[[-23  48   7   3 -21   2  -8 -33 -15  19 -28  24   5  -7 -35]
 [-18  36  14  19 -19   5   0 -28  -1  13 -27  23  -1   1 -30]]
Indices start at 1.
The entry just right of 13 is -27
The entry at row 2, column 3 -> 14
Read off the entry at row 1, column 2.
48
The entry just left of 1 -> -1
Read off the entry directly below the largest entry.
36
The entry just right of -21 -> 2
Read off the entry directly below the smallest entry.
-30
Read off the entry in row 1 and column 1.
-23
The bottom-left entry -> -18
Read off the entry directly below 3.
19
The entry at row 1, column 3 -> 7
Read off the entry just left of the smallest entry.
-7

M =
[[-6, 4, -6, 17, -12, 5, 10, -7, 6, -4, -9, 4, -4, -9, -9, 4],
 [-2, 4, 17, 24, 4, 6, -17, 13, 9, 37, -11, 0, -10, 6, 28, 40],
 [30, 5, -14, -5, -17, -2, -16, 3, -2, 5, -12, 4, 0, 4, -2, -3],
 [0, 0, 0, 0, 0, 0, 0, 0, 0, 0, 0, 0, 0, 0, 0, 0],
 [-7, -5, -6, 8, -10, -3, 8, -3, 0, 3, -9, 1, 6, -13, -3, 4],
 [13, 16, -2, 27, -21, 19, 26, -12, 9, -21, 18, 24, -25, 7, -5, 17]]
The third entry on the diagonal from the top-right corner -> 4
The last entry of the smallest entry's row: 17
Find the second largest entry.
A: 37
Find the first entry in reading order.
A: -6
The fourth entry in reading order -> 17
Find the smallest entry in the last row.
A: -25
The 1st entry on the diagonal from the top-right corner is 4
Find the first entry in the row that holds the smallest entry.
A: 13
Find the entry directly above the smallest entry.
A: 6
The largest entry in the last column -> 40
The third entry on the main diagonal: -14
The largest entry in the first column is 30
The 2nd entry on the main diagonal -> 4
Find the 2nd entry, reading row by row.
A: 4
The top entry of the column that holds the smallest entry -> -4
Find the smallest entry in the last column.
A: -3
Find the first entry of the largest entry's row.
A: -2
The third entry in reading order -> -6
Find the 5th entry from the end, reading row by row.
A: 24
The third entry from the end, reading row by row is 7
Find the entry directly above 16.
A: -5

Read these off the row that follows.
1) Find the entry just left of -28.
2) Find the minimum.
3) Find the entry just left of the smallest entry.
[ 27  12  -6 -49 -14  21  21 -15   7  19  30 -13 -28  28  -2  -6]
1) -13
2) -49
3) -6

Questions about the grid below. Indices start at 1.
1) Report the entry in row 1 and column 1.
2) Report the bottom entry of the column that holds the smallest entry.
3) Report the entry in row 2 and column 1.
4) Report the entry in row 1 and column 2.
5) Report the entry directly above 1.873.
6) Report the entry in the top-right corner.
7) Report the entry just right of the smallest entry.
8) Report the entry directly above the largest entry.
-1.828	1.886	-18.674	2.419	-3.783	-4.315	-12.996
-1.184	-2.637	5.706	0.739	1.873	21.074	17.924
17.808	18.507	2.906	4.634	17.677	4.246	-7.770
-2.249	-1.019	0.577	-3.682	-0.493	9.266	10.125
3.901	0.486	0.160	-2.050	-0.238	11.856	25.454
-2.133	-0.069	6.721	1.010	6.797	9.639	8.832
6.007	10.433	2.791	2.674	20.669	2.113	2.024
0.857	-11.537	5.928	-7.267	0.408	-23.372	-13.273
5.263	6.117	6.672	9.579	15.828	6.164	21.816
-15.838	-9.816	-8.200	-20.107	-4.545	21.697	5.496
-2.196	-5.236	-12.478	-4.586	1.060	2.115	-14.023
7.937	3.121	3.886	3.297	12.726	2.524	12.261
1) -1.828
2) 2.524
3) -1.184
4) 1.886
5) -3.783
6) -12.996
7) -13.273
8) 10.125

A =
array([[ -3,   2,  44,   5, -11,  -2,  -1],
       [  2,  -2,  -9,  -1,   5,   0,   1],
       [  0,   1,  10,   1,   0,   0,  -1],
       [ -1,  -2,  -8,  -5,   3,   2,  -2],
       [ -2,   5,   7,   5,  -3,   7,   1],
       [  2,  -8,  -4,   2,   3,   2,   4],
       [ -2,  -3,   3,  -3,   5,   3,   2],
       [  1,  -4,   3,  -1,   5,  -1,  -2],
       [  0,   5,  -4,  -4,  -3,   2,   3]])
Rows and columns are numbered from 1.
Report the entry in row 2 and column 1.
Answer: 2
The entry at row 1, column 3 -> 44
Report the entry directly below the centre entry.
Answer: 2
The entry at row 3, column 2 -> 1
The entry in the bottom-right corner: 3
The top-right entry -> -1
Report the entry in row 1 and column 1.
Answer: -3
Report the bottom entry of the column that holds the largest entry.
Answer: -4
Report the entry at row 3, column 1.
Answer: 0
Report the entry just right of the smallest entry.
Answer: -2
The entry at row 1, column 2 -> 2
The entry just right of the largest entry: 5
The entry in the bottom-left corner -> 0
The bottom entry of the column that holds the smallest entry is -3
Report the entry directly below the smallest entry.
Answer: 5
Report the entry directly above the centre entry.
Answer: -5
Report the entry just right of the centre entry.
Answer: -3

B =
4,2,-49,-5,-38,-9,-4,-48,-25,-38,-53
12,16,16,9,15,33,22,14,12,16,13
Rows and columns are numbered from 1.
The entry at row 2, column 3 -> 16
The entry just left of -5 is -49
The entry in row 1 and column 1 -> 4
The entry just right of -49 -> -5
The bottom-left entry -> 12
Which number is the entry at row 1, column 2? 2
Which number is the entry in the top-right corner? -53
The entry in row 2 and column 2 is 16
